Below are the code and all the weights of a small trained network. Each question names an input and a target symbol and asks about switching units off, where a switched-off unit gives its printed mean instead of its output.

import numpy as np


def w(rows, s, z=0):
    codes = np.array(rows[::2]) - 128.0
    scale = np.full(codes.shape[1], s)
    scale[-1] = z or s
    return codes * scale


def norm(h):
    return h / np.sqrt((h * h).mean(-1, keepdims=True) + 1e-5)


def f(y):
    return y / 2 * (1 + np.tanh(0.7978845608 * (y + 0.044715 * y**3)))


def softmax(a):
    e = np.exp(a - a.max(-1, keepdims=True))
    return e / e.sum(-1, keepdims=True)


def log_softmax(a):
    a = a - a.max(-1, keepdims=True)
    return a - np.log(np.exp(a).sum(-1, keepdims=True))


def net(x, mask):
    ids = ['ΓΠβζηξστψω'.index(c) for c in x.split()]
    T = len(ids)
    res = E[ids] + P[:T]
    u = 0
    for l in range(2):
        q, k, v = (norm(res) @ M[l].T for M in (Q, K, V))
        z = softmax(np.where(np.tri(T) > 0, q @ k.T / 3**0.5, -1e9)) @ v
        res = res + np.where(mask[u], z, O[l][:, -1]) @ O[l][:, :-1]
        u += 1
        y = f(norm(res) @ A[l][:, :-1].T + A[l][:, -1])
        res = res + np.where(mask[u : u + 4], y, B[l][:, -1]) @ B[l][:, :-1]
        u += 4
    return log_softmax(norm(res)[-1] @ U[:, :-1].T + U[:, -1])


Q, K, V, O, A, B = {}, {}, {}, {}, {}, {}
E = w([
[151,95,218],'Γ',
[176,163,134],'Π',
[101,127,109],'β',
[203,146,123],'ζ',
[116,88,93],'η',
[209,118,122],'ξ',
[110,94,2],'σ',
[199,177,136],'τ',
[115,46,93],'ψ',
[109,125,111],'ω',
],0.018)
P = w([
[201,27,186],'0',
[179,253,180],'1',
[173,32,132],'2',
[164,67,135],'3',
[167,80,113],'4',
[145,185,174],'5',
[138,194,168],'6',
[136,115,128],'7',
[120,203,158],'8',
[131,130,125],'9',
],0.0083)
Q[0] = w([
[109,224,255],'L0H1',
[201,152,211],'L0H1',
[1,84,205],'L0H1',
],0.0076)
K[0] = w([
[122,173,179],'L0H1',
[250,128,168],'L0H1',
[68,214,210],'L0H1',
],0.013)
V[0] = w([
[10,56,213],'L0H1',
[57,19,3],'L0H1',
[221,84,205],'L0H1',
],0.0075)
O[0] = w([
[81,88,182,46],'L0H1',
[76,100,252,254],'L0H1',
[206,126,138,170],'L0H1',
],0.011,0.0047)
A[0] = w([
[252,91,158,253],'L0N1',
[154,246,87,142],'L0N2',
[85,193,189,91],'L0N3',
[105,125,108,124],'L0N4',
],0.015,0.0043)
B[0] = w([
[112,237,173,248],'L0N1',
[145,140,87,193],'L0N2',
[130,2,78,136],'L0N3',
[167,186,168,131],'L0N4',
],0.011,0.012)
Q[1] = w([
[153,34,90],'L1H1',
[2,126,50],'L1H1',
[213,91,109],'L1H1',
],0.0066)
K[1] = w([
[197,72,209],'L1H1',
[208,39,100],'L1H1',
[168,254,62],'L1H1',
],0.0064)
V[1] = w([
[197,125,171],'L1H1',
[4,93,107],'L1H1',
[190,120,183],'L1H1',
],0.012)
O[1] = w([
[139,99,203,218],'L1H1',
[107,254,70,69],'L1H1',
[60,17,157,248],'L1H1',
],0.007,0.0017)
A[1] = w([
[192,151,13,68],'L1N1',
[53,99,140,173],'L1N2',
[180,112,33,2],'L1N3',
[252,108,193,150],'L1N4',
],0.012,0.0041)
B[1] = w([
[66,34,251,196],'L1N1',
[169,119,135,253],'L1N2',
[135,76,137,134],'L1N3',
[139,105,16,253],'L1N4',
],0.016,0.0047)
U = w([
[165,105,222,253],'Γ',
[97,89,66,250],'Π',
[13,218,68,203],'β',
[185,155,88,100],'ζ',
[118,184,130,20],'η',
[151,159,108,44],'ξ',
[119,254,173,93],'σ',
[164,146,106,55],'τ',
[113,191,135,19],'ψ',
[124,189,135,52],'ω',
],0.0098,0.0048)

Each question gives the input, a string of symbols that net reads in full, and the target symbol t.
The units are the heads (3 rows each of Q, K, V and O) and the neurons (one row each of A and B). Each row of codes is followed by its name. A weight is (code - 128) times the scale printed after its matrix; where a second scale follows, it is the last column's (O, A, B and U).
mask holds one flag per unit, layer by layer, with each layer's heads first. A switched-off unit (its flag False) gives its mean, the last column of its rows in O or B, instead of its output. The means were averaged over made-up inputs and are rounded, as every weight is.
A unit's drop is (log p(t) with every unit on - log p(t) with that unit switched off) / (log p(t) with every unit on - log p(t) with every unit switched off).
The circuit of an input: a set's keep is (log p(t) with only the set's units on - log p(t) with every unit switched off) / (log p(t) with every unit on - log p(t) with every unit switched off). Starting from all 10 units, units are removed one at a time, each time the one whose removal leaves the highest keep (on an exact tie, the one counted first), for as long as the keep stays at least 0.8.
circuit, biggest first: the units of the circuit, biggest drop first
most important unit: the unit with the biggest drop
top k neurons: the k neurons with the biggest drops, biggest first
top k neurons in layer l: the k neurons of layer l with the biggest drops, biggest first
drop when u is switched off: that unit's drop, to one decimal
input ξ η σ ζ σ β ω β, target Π: top 3 neurons : [L0N3 L0N1 L1N2]
input σ τ η β η ω, target Γ: circuit, biggest first : [L1N1 L0N1 L0H1]
input Π β ψ ζ ζ ζ τ ξ σ ω, target Γ: most important unit : L0H1
input σ σ σ σ, target β: circuit, biggest first : [L1H1 L0H1]
input η ζ σ, target Γ: circuit, biggest first : [L1N4 L0H1]
input ξ β ψ τ σ Π ζ Γ σ, target Π: top 4 neurons : [L0N1 L0N3 L1N1 L1N2]
input ζ Γ β Γ σ ω η, target Γ: top 2 neurons : [L1N4 L1N2]
input β ζ τ ξ Γ σ, target Γ: top 2 neurons : [L1N4 L1N2]
input σ τ σ η ζ β ζ β, target Π: top 3 neurons : [L0N1 L0N3 L1N1]
input β τ τ σ τ σ σ β η, target Γ: top 3 neurons : [L1N4 L1N2 L0N3]
input ψ σ ζ τ τ ξ σ β, target Γ: top 2 neurons in layer 1 : [L1N4 L1N2]
input ξ ζ η Π τ β, target Γ: top 2 neurons in layer 1 : [L1N1 L1N4]
input τ σ σ σ, target β: top 2 neurons in layer 1 : [L1N4 L1N1]
input ξ σ σ ω ξ, target σ: most important unit : L0N1
input σ σ β Γ, target σ: drop when L0N1 is switched off : 0.7
input Γ σ ζ ω τ ζ σ, target Π: drop when L1N4 is switched off : 0.1
input σ ψ ψ ζ ζ, target σ: drop when L0N1 is switched off : 2.1
